Below is a small trained network, with its code and all its weights. Each question gives an input and a class and asks what happens when units are switched off, that is, made to give their printed mean instead of their output.

import numpy as np


def w(rows, s, z=0):
    codes = np.array(rows[::2]) - 128.0
    scale = np.full(codes.shape[1], s)
    scale[-1] = z or s
    return codes * scale


def f(y):
    return y / 2 * (1 + np.tanh(0.7978845608 * (y + 0.044715 * y**3)))


def log_softmax(a):
    a = a - a.max(-1, keepdims=True)
    return a - np.log(np.exp(a).sum(-1, keepdims=True))


def net(x, mask):
    res = np.array(x, float).reshape(1, 3) / 4 @ E
    y = f(res @ A[0][:, :-1].T + A[0][:, -1])
    res = res + np.where(mask, y, B[0][:, -1]) @ B[0][:, :-1]
    return log_softmax(res[-1] @ U[:, :-1].T + U[:, -1])


A, B = {}, {}
E = w([
[254,168,92,170],'x0',
[83,243,35,158],'x1',
[93,52,82,245],'x2',
],0.0072)
A[0] = w([
[90,167,130,97,131],'N1',
[209,152,167,65,208],'N2',
[124,181,69,195,17],'N3',
[98,156,120,105,147],'N4',
[123,112,129,123,111],'N5',
[140,37,206,30,60],'N6',
[248,214,91,139,2],'N7',
[135,123,137,138,116],'N8',
[250,206,102,147,178],'N9',
[129,120,129,132,99],'N10',
[123,122,129,132,118],'N11',
[119,116,142,125,105],'N12',
[110,147,119,107,148],'N13',
[136,76,145,153,106],'N14',
[118,143,130,120,141],'N15',
[127,131,127,125,143],'N16',
[100,85,138,123,87],'N17',
[144,131,117,109,128],'N18',
[134,81,173,67,73],'N19',
[191,90,122,178,121],'N20',
[137,112,126,133,106],'N21',
[224,54,139,203,123],'N22',
[150,46,184,70,186],'N23',
[55,74,147,119,116],'N24',
[133,132,119,141,100],'N25',
[157,159,122,130,86],'N26',
[120,130,145,128,107],'N27',
[129,127,125,126,125],'N28',
[131,127,139,140,110],'N29',
[125,119,141,134,106],'N30',
[231,169,178,21,39],'N31',
[46,91,83,223,72],'N32',
[59,205,128,59,137],'N33',
[133,126,132,121,97],'N34',
],0.011,0.0069)
B[0] = w([
[136,135,126,80,150],'N1',
[127,205,119,134,238],'N2',
[126,67,146,190,157],'N3',
[137,143,133,98,149],'N4',
[128,118,127,133,124],'N5',
[132,213,121,143,208],'N6',
[128,239,120,157,185],'N7',
[125,121,127,121,126],'N8',
[121,65,138,195,254],'N9',
[127,119,127,128,119],'N10',
[129,125,127,133,125],'N11',
[128,114,124,132,124],'N12',
[132,140,129,107,143],'N13',
[133,90,127,104,151],'N14',
[130,135,128,117,135],'N15',
[128,131,129,127,135],'N16',
[128,100,125,144,136],'N17',
[126,132,124,133,132],'N18',
[133,164,125,142,160],'N19',
[117,93,125,54,178],'N20',
[126,116,126,121,124],'N21',
[125,81,133,3,220],'N22',
[121,88,125,218,232],'N23',
[140,111,126,195,176],'N24',
[126,120,131,132,122],'N25',
[126,142,127,137,130],'N26',
[128,119,123,126,121],'N27',
[128,127,128,128,127],'N28',
[125,122,127,124,123],'N29',
[127,117,126,129,122],'N30',
[115,26,129,185,207],'N31',
[138,196,133,220,202],'N32',
[139,141,124,23,192],'N33',
[125,119,124,131,118],'N34',
],0.031,0.0082)
U = w([
[133,229,110,130,250],'0',
[111,48,141,159,26],'1',
[132,112,125,11,108],'2',
],0.012,0.0014)

Each question gives the input, the list of numbers given to net, and the class t.
The units are the neurons (one row each of A and B). Each row of codes is followed by its name. A weight is (code - 128) times the scale printed after its matrix; where a second scale follows, it is the last column's (A, B and U).
mask holds one flag per neuron, in row order. A switched-off neuron (its flag False) gives its mean, the last column of its row in B, instead of its output. The means were averaged over made-up inputs and are rounded, as every weight is.
A unit's drop is (log p(t) with every unit on - log p(t) with that unit switched off) / (log p(t) with every unit on - log p(t) with every unit switched off).
The circuit of an input: a set's keep is (log p(t) with only the set's units on - log p(t) with every unit switched off) / (log p(t) with every unit on - log p(t) with every unit switched off). Starting from the 12 units with the biggest drops (on a tie, the unit counted first), units are removed one at a time, each time the one whose removal leaves the highest keep (on an exact tie, the one counted first), for as long as the keep stays at least 0.8.
units of the circuit, in order: the units of the circuit, biggest drop first
most important unit: the unit with the biggest drop
k most important neurons: the k neurons with the biggest drops, biggest first
drop of u: that unit's drop, to one decimal
input [-4,5,7], class 0: most important unit	N32
input [3,7,1], class 1: 3 most important neurons	[N3 N9 N2]
input [1,-3,6], class 2: 2 most important neurons	[N22 N9]
input [2,0,5], class 2: units of the circuit, in order	[N23 N22]
input [-4,-6,-8], class 0: 2 most important neurons	[N6 N2]
input [0,3,6], class 0: 3 most important neurons	[N32 N9 N31]
input [1,7,5], class 1: 2 most important neurons	[N3 N2]
input [-1,-1,0], class 0: 3 most important neurons	[N31 N9 N22]
input [-3,-6,0], class 0: 4 most important neurons	[N6 N9 N31 N19]
input [-8,2,-1], class 2: 2 most important neurons	[N33 N2]
input [-7,2,0], class 2: 2 most important neurons	[N33 N2]
input [-5,1,-8], class 2: 3 most important neurons	[N33 N32 N7]
input [-1,2,2], class 0: 4 most important neurons	[N9 N31 N22 N23]
input [6,-5,5], class 2: units of the circuit, in order	[N22]
input [-3,5,6], class 0: 2 most important neurons	[N32 N9]
input [-2,4,5], class 0: 3 most important neurons	[N9 N32 N31]
input [-4,-8,-6], class 0: drop of N2	0.2
input [-3,-4,-8], class 0: drop of N2	0.5
input [-3,-2,-2], class 0: drop of N9	0.2
input [2,-3,1], class 2: most important unit	N31
